Below are the code and all the weights of a small trained network. Each question names an input and a target symbol and asks about switching units off, where a switched-off unit gives its printed mean instead of its output.

import numpy as np


def w(rows, s, z=0):
    codes = np.array(rows[::2]) - 128.0
    scale = np.full(codes.shape[1], s)
    scale[-1] = z or s
    return codes * scale


def f(y):
    return y / 2 * (1 + np.tanh(0.7978845608 * (y + 0.044715 * y**3)))


def softmax(a):
    e = np.exp(a - a.max(-1, keepdims=True))
    return e / e.sum(-1, keepdims=True)


def log_softmax(a):
    a = a - a.max(-1, keepdims=True)
    return a - np.log(np.exp(a).sum(-1, keepdims=True))


def net(x, mask):
    ids = ['βγεητω'.index(c) for c in x.split()]
    T = len(ids)
    res = E[ids] + P[:T]
    r = res
    for j in range(2):
        rows = slice(2 * j, 2 * j + 2)
        q, k, v = (r @ M[0][rows].T for M in (Q, K, V))
        z = softmax(np.where(np.tri(T) > 0, q @ k.T / 2**0.5, -1e9)) @ v
        o = O[0][rows]
        res = res + np.where(mask[j], z, o[:, -1]) @ o[:, :-1]
    y = f(res @ A[0][:, :-1].T + A[0][:, -1])
    res = res + np.where(mask[2:26], y, B[0][:, -1]) @ B[0][:, :-1]
    return log_softmax(res[-1] @ U[:, :-1].T + U[:, -1])


Q, K, V, O, A, B = {}, {}, {}, {}, {}, {}
E = w([
[117,189,164,132],'β',
[162,100,110,161],'γ',
[133,65,48,117],'ε',
[150,35,92,232],'η',
[177,173,197,78],'τ',
[199,252,210,235],'ω',
],0.011)
P = w([
[146,81,189,74],'0',
[109,191,150,12],'1',
[200,132,137,18],'2',
[73,225,166,213],'3',
[200,235,187,64],'4',
[149,170,112,62],'5',
[134,117,80,3],'6',
[135,168,118,57],'7',
[140,219,149,94],'8',
],0.0066)
Q[0] = w([
[146,134,170,150],'H1',
[43,69,185,255],'H1',
[174,190,84,122],'H2',
[81,172,166,65],'H2',
],0.0068)
K[0] = w([
[162,113,88,79],'H1',
[60,241,102,71],'H1',
[254,132,111,159],'H2',
[94,79,156,108],'H2',
],0.0086)
V[0] = w([
[194,110,145,147],'H1',
[188,255,97,122],'H1',
[126,179,156,139],'H2',
[141,113,59,179],'H2',
],0.008)
O[0] = w([
[149,203,117,217,254],'H1',
[92,96,208,130,173],'H1',
[69,130,255,99,172],'H2',
[193,148,99,125,125],'H2',
],0.0073,0.0023)
A[0] = w([
[159,138,125,83,203],'N1',
[158,118,152,38,133],'N2',
[107,127,100,100,86],'N3',
[84,113,147,117,201],'N4',
[118,162,115,136,101],'N5',
[38,175,120,115,75],'N6',
[77,156,118,172,177],'N7',
[190,189,86,113,232],'N8',
[107,123,130,115,2],'N9',
[114,69,124,142,32],'N10',
[177,139,133,181,194],'N11',
[76,125,133,168,178],'N12',
[87,157,134,88,74],'N13',
[161,106,102,89,188],'N14',
[104,165,116,126,125],'N15',
[66,144,129,110,185],'N16',
[240,88,95,9,196],'N17',
[42,199,137,164,111],'N18',
[150,149,134,181,195],'N19',
[154,159,93,193,160],'N20',
[133,125,125,145,62],'N21',
[132,93,183,177,155],'N22',
[79,188,150,120,119],'N23',
[204,111,85,179,89],'N24',
],0.011,0.0028)
B[0] = w([
[133,158,114,199,164],'N1',
[163,156,109,150,143],'N2',
[115,163,112,160,108],'N3',
[118,174,109,159,133],'N4',
[204,84,179,112,134],'N5',
[141,53,141,137,118],'N6',
[184,103,93,65,163],'N7',
[180,37,110,184,251],'N8',
[170,171,142,88,96],'N9',
[112,164,129,79,121],'N10',
[102,103,132,52,254],'N11',
[127,163,53,48,151],'N12',
[167,47,121,115,117],'N13',
[101,160,150,219,155],'N14',
[194,73,109,144,133],'N15',
[186,97,100,171,126],'N16',
[91,187,96,223,216],'N17',
[122,99,79,117,187],'N18',
[162,134,164,2,238],'N19',
[166,81,137,67,223],'N20',
[146,87,145,93,119],'N21',
[29,165,131,73,201],'N22',
[141,109,140,163,181],'N23',
[149,115,148,81,208],'N24',
],0.0061,0.0047)
U = w([
[108,112,227,165,42],'β',
[127,186,150,102,62],'γ',
[237,89,98,77,174],'ε',
[160,168,109,165,251],'η',
[45,161,255,159,182],'τ',
[159,168,159,133,5],'ω',
],0.0071,0.0029)

Each question gives the input, a string of symbols that net reads in full, and the target symbol t.
The units are the heads (2 rows each of Q, K, V and O) and the neurons (one row each of A and B). Each row of codes is followed by its name. A weight is (code - 128) times the scale printed after its matrix; where a second scale follows, it is the last column's (O, A, B and U).
mask holds one flag per unit, heads first, then neurons. A switched-off unit (its flag False) gives its mean, the last column of its rows in O or B, instead of its output. The means were averaged over made-up inputs and are rounded, as every weight is.
A unit's drop is (log p(t) with every unit on - log p(t) with that unit switched off) / (log p(t) with every unit on - log p(t) with every unit switched off).
The circuit of an input: a set's keep is (log p(t) with only the set's units on - log p(t) with every unit switched off) / (log p(t) with every unit on - log p(t) with every unit switched off). Starting from the 12 units with the biggest drops (on a tie, the unit counted first), units are removed one at a time, each time the one whose removal leaves the highest keep (on an exact tie, the one counted first), for as long as the keep stays at least 0.8.
units of the circuit, in order: the units of the circuit, biggest drop first
most important unit: the unit with the biggest drop
heads that matter: for each layer, one digit per head in row order, 1 if its drop is at least 0.15 and else 0, layers parted by /
drop of u: that unit's drop, to one decimal
input ω ω ω ω ω β ω, target τ: most important unit	H1
input ω η γ η, target ε: units of the circuit, in order	N7, N20, N12
input η ω τ, target η: heads that matter	10
input ω τ τ β η ω ω γ, target τ: units of the circuit, in order	H1, H2, N8
input γ ω ω ω τ η, target τ: units of the circuit, in order	H1, H2, N22
input η ω η η η β η η ω, target ε: heads that matter	00
input ω τ ω, target τ: heads that matter	11
input ω τ ω τ ω β η β γ, target τ: units of the circuit, in order	H1, H2
input η η γ γ, target ε: heads that matter	01
input η η ε, target η: heads that matter	00
input η η τ η, target ε: heads that matter	01
input γ β η β ω τ ε, target η: drop of N19	0.1
input η η ω β η η η τ, target η: drop of N18	0.0
input η η η ω ω, target ε: drop of N7	0.0
input γ β ω η η η η γ β, target ε: most important unit	N17
input β η ω τ ω ω η, target τ: drop of H2	0.2
